Here is a tiny trained network, its code and every weight. The questions are about switching its units off for an input and a class, where a switched-off unit gives its printed mean instead of its output.

import numpy as np


def w(rows, s, z=0):
    codes = np.array(rows[::2]) - 128.0
    scale = np.full(codes.shape[1], s)
    scale[-1] = z or s
    return codes * scale


def norm(h):
    return h / np.sqrt((h * h).mean(-1, keepdims=True) + 1e-5)


def f(y):
    return np.maximum(y, 0)


def log_softmax(a):
    a = a - a.max(-1, keepdims=True)
    return a - np.log(np.exp(a).sum(-1, keepdims=True))


def net(x, mask):
    res = np.array(x, float).reshape(1, 6) / 4 @ E
    u = 0
    for l in range(3):
        y = f(norm(res) @ A[l][:, :-1].T + A[l][:, -1])
        res = res + np.where(mask[u : u + 8], y, B[l][:, -1]) @ B[l][:, :-1]
        u += 8
    return log_softmax(norm(res)[-1] @ U[:, :-1].T + U[:, -1])


A, B = {}, {}
E = w([
[167,104,80,154,197,78,149,143,125,140,100],'x0',
[99,201,108,208,111,142,148,104,64,99,232],'x1',
[88,144,97,82,127,15,119,61,131,157,188],'x2',
[183,222,194,58,239,140,162,2,57,224,105],'x3',
[193,30,144,148,165,178,155,38,90,176,99],'x4',
[87,63,86,116,187,120,115,182,149,241,172],'x5',
],0.0023)
A[0] = w([
[90,73,148,77,125,161,144,232,171,167,11,90],'L0N0',
[176,91,133,119,142,158,141,92,145,88,18,5],'L0N1',
[157,69,155,153,155,227,140,84,125,168,130,30],'L0N2',
[155,86,141,144,155,201,126,53,123,160,106,17],'L0N3',
[143,62,111,142,158,203,118,197,140,103,1,96],'L0N4',
[152,184,106,171,233,143,126,132,136,153,142,15],'L0N5',
[173,47,126,140,140,147,128,196,137,103,77,54],'L0N6',
[175,99,128,131,134,157,129,117,128,71,14,23],'L0N7',
],0.0055,0.0022)
B[0] = w([
[162,124,108,62,139,171,48,216,186,182,115,243],'L0N0',
[174,140,166,175,147,31,153,140,67,91,54,198],'L0N1',
[137,62,140,95,162,236,156,84,57,179,125,210],'L0N2',
[135,104,109,148,91,207,161,13,50,159,154,203],'L0N3',
[203,112,192,152,106,117,88,206,253,201,135,253],'L0N4',
[104,148,131,125,171,97,151,206,56,134,158,180],'L0N5',
[164,66,119,82,145,137,79,225,140,146,152,212],'L0N6',
[139,148,166,154,84,5,177,80,118,83,32,197],'L0N7',
],0.0047,0.0045)
A[1] = w([
[100,135,122,98,215,78,148,71,100,154,150,11],'L1N0',
[94,174,110,132,141,177,127,88,171,41,114,33],'L1N1',
[67,55,95,206,50,181,161,189,167,1,174,17],'L1N2',
[124,155,119,103,89,94,130,82,90,80,133,92],'L1N3',
[82,86,75,96,109,69,114,23,197,123,150,11],'L1N4',
[138,151,131,132,91,99,101,185,160,97,164,67],'L1N5',
[101,255,171,138,53,243,130,135,144,18,103,43],'L1N6',
[112,182,156,160,104,169,148,141,109,72,125,67],'L1N7',
],0.0061,0.0011)
B[1] = w([
[112,115,127,212,121,154,171,201,204,171,168,250],'L1N0',
[151,150,152,130,177,162,135,172,160,140,134,164],'L1N1',
[67,147,17,236,95,131,47,128,80,146,55,254],'L1N2',
[152,85,140,124,141,163,119,192,108,162,143,215],'L1N3',
[137,120,193,113,51,141,141,86,195,155,112,189],'L1N4',
[143,112,128,115,131,186,109,69,43,149,152,243],'L1N5',
[155,130,222,2,73,119,230,165,76,72,233,240],'L1N6',
[129,109,153,31,120,122,76,127,146,158,139,189],'L1N7',
],0.0057,0.0034)
A[2] = w([
[102,192,86,148,225,114,146,105,131,124,160,9],'L2N0',
[81,163,86,47,170,100,95,80,157,126,125,73],'L2N1',
[141,133,147,131,127,122,147,107,129,200,104,113],'L2N2',
[117,133,70,173,117,135,80,116,86,104,145,70],'L2N3',
[107,117,114,147,120,100,150,77,205,121,151,70],'L2N4',
[68,154,83,143,93,136,101,108,110,100,93,67],'L2N5',
[137,90,120,131,173,185,142,7,94,138,125,28],'L2N6',
[159,148,151,150,130,70,129,84,119,55,47,27],'L2N7',
],0.011,0.0013)
B[2] = w([
[124,128,47,102,166,78,190,182,137,83,113,172],'L2N0',
[83,114,130,74,165,104,120,20,135,120,124,140],'L2N1',
[103,136,97,163,120,127,122,111,145,79,148,254],'L2N2',
[86,151,95,130,77,133,104,108,91,125,106,205],'L2N3',
[124,179,185,175,119,135,116,109,165,118,125,155],'L2N4',
[89,128,81,146,108,131,81,135,61,143,121,189],'L2N5',
[167,134,138,155,207,237,145,94,80,155,129,244],'L2N6',
[150,104,171,138,100,9,164,86,97,99,66,178],'L2N7',
],0.012,0.0054)
U = w([
[60,119,115,31,178,97,76,32,184,141,128,7],'0',
[77,191,175,209,95,126,128,81,231,120,175,59],'1',
[195,56,122,94,135,154,24,239,226,198,94,181],'2',
[142,172,216,6,74,144,178,169,72,91,226,103],'3',
[184,117,139,195,223,255,174,54,60,153,127,191],'4',
[43,148,45,152,29,145,39,135,23,133,112,193],'5',
[196,102,203,154,97,18,159,87,91,86,32,145],'6',
[86,171,31,142,199,75,220,209,158,96,173,103],'7',
],0.0074,0.0018)

Each question gives the input, the list of numbers given to net, and the class t.
The units are the neurons (one row each of A and B). Each row of codes is followed by its name. A weight is (code - 128) times the scale printed after its matrix; where a second scale follows, it is the last column's (A, B and U).
mask holds one flag per neuron, layer by layer. A switched-off neuron (its flag False) gives its mean, the last column of its row in B, instead of its output. The means were averaged over made-up inputs and are rounded, as every weight is.
A unit's drop is (log p(t) with every unit on - log p(t) with that unit switched off) / (log p(t) with every unit on - log p(t) with every unit switched off).
The circuit of an input: a set's keep is (log p(t) with only the set's units on - log p(t) with every unit switched off) / (log p(t) with every unit on - log p(t) with every unit switched off). Starting from the 12 units with the biggest drops (on a tie, the unit counted first), units are removed one at a time, each time the one whose removal leaves the highest keep (on an exact tie, the one counted first), for as long as the keep stays at least 0.8.
units of the circuit, in order: the units of the circuit, biggest drop first
most important unit: the unit with the biggest drop
top k neurons: the k neurons with the biggest drops, biggest first
top k neurons in layer l: the k neurons of layer l with the biggest drops, biggest first
drop when u is switched off: that unit's drop, to one decimal
input [3,-3,-6,-1,1,-2], class 2: units of the circuit, in order : [L0N4]
input [-5,-1,7,8,-7,7], class 7: units of the circuit, in order : [L2N0 L1N0 L0N4]
input [8,4,-1,0,5,-8], class 6: top 2 neurons : [L2N7 L0N7]
input [1,6,4,-2,1,8], class 7: top 2 neurons : [L0N7 L2N0]
input [6,7,-2,-5,7,-5], class 5: units of the circuit, in order : [L1N2 L2N3]
input [-1,3,4,1,-2,1], class 1: top 2 neurons : [L0N4 L1N4]
input [-8,5,3,-1,2,1], class 3: top 4 neurons : [L1N6 L0N6 L0N4 L0N5]
input [-4,-3,-1,-7,5,-3], class 2: top 3 neurons in layer 0 : [L0N4 L0N6 L0N0]
input [-6,-1,4,1,3,-6], class 3: top 2 neurons : [L1N6 L0N2]
input [-7,-1,-1,-2,-2,-1], class 3: top 2 neurons in layer 0 : [L0N6 L0N5]
input [0,-2,-8,-5,5,-5], class 6: top 4 neurons : [L0N7 L0N1 L2N7 L1N0]
input [1,-8,-2,-7,-6,-8], class 2: top 3 neurons : [L0N0 L0N4 L0N6]
input [0,6,-4,-1,1,5], class 5: top 4 neurons : [L0N3 L2N3 L1N5 L1N2]
input [-8,3,-2,5,-5,4], class 3: most important unit : L1N6
input [-8,-5,-3,-2,8,-8], class 6: top 3 neurons : [L0N7 L2N7 L0N1]
input [1,-3,6,0,-2,-6], class 3: top 2 neurons in layer 0 : [L0N4 L0N6]
input [8,5,-4,8,-1,3], class 7: top 3 neurons : [L2N0 L0N5 L1N0]
input [-7,6,6,2,3,2], class 1: top 2 neurons in layer 0 : [L0N2 L0N3]
input [8,-1,2,-4,0,-4], class 6: top 2 neurons : [L0N7 L2N7]
input [-8,0,-6,6,-6,7], class 0: top 4 neurons : [L1N0 L0N4 L2N1 L1N3]
input [-4,-3,-6,-7,4,-4], class 2: units of the circuit, in order : [L0N4]
input [0,-1,0,0,-7,0], class 3: top 2 neurons : [L1N6 L0N6]
input [-7,-5,-1,-3,-3,-7], class 3: top 2 neurons : [L1N6 L1N5]
input [-5,-1,-6,-7,6,-4], class 2: top 3 neurons in layer 0 : [L0N4 L0N6 L0N0]
input [3,-2,6,6,2,4], class 7: drop when L1N0 is switched off : 0.6
input [4,-2,6,5,-6,5], class 7: drop when L0N5 is switched off : 0.2
input [8,-1,-5,-2,3,-6], class 6: drop when L0N7 is switched off : 0.2
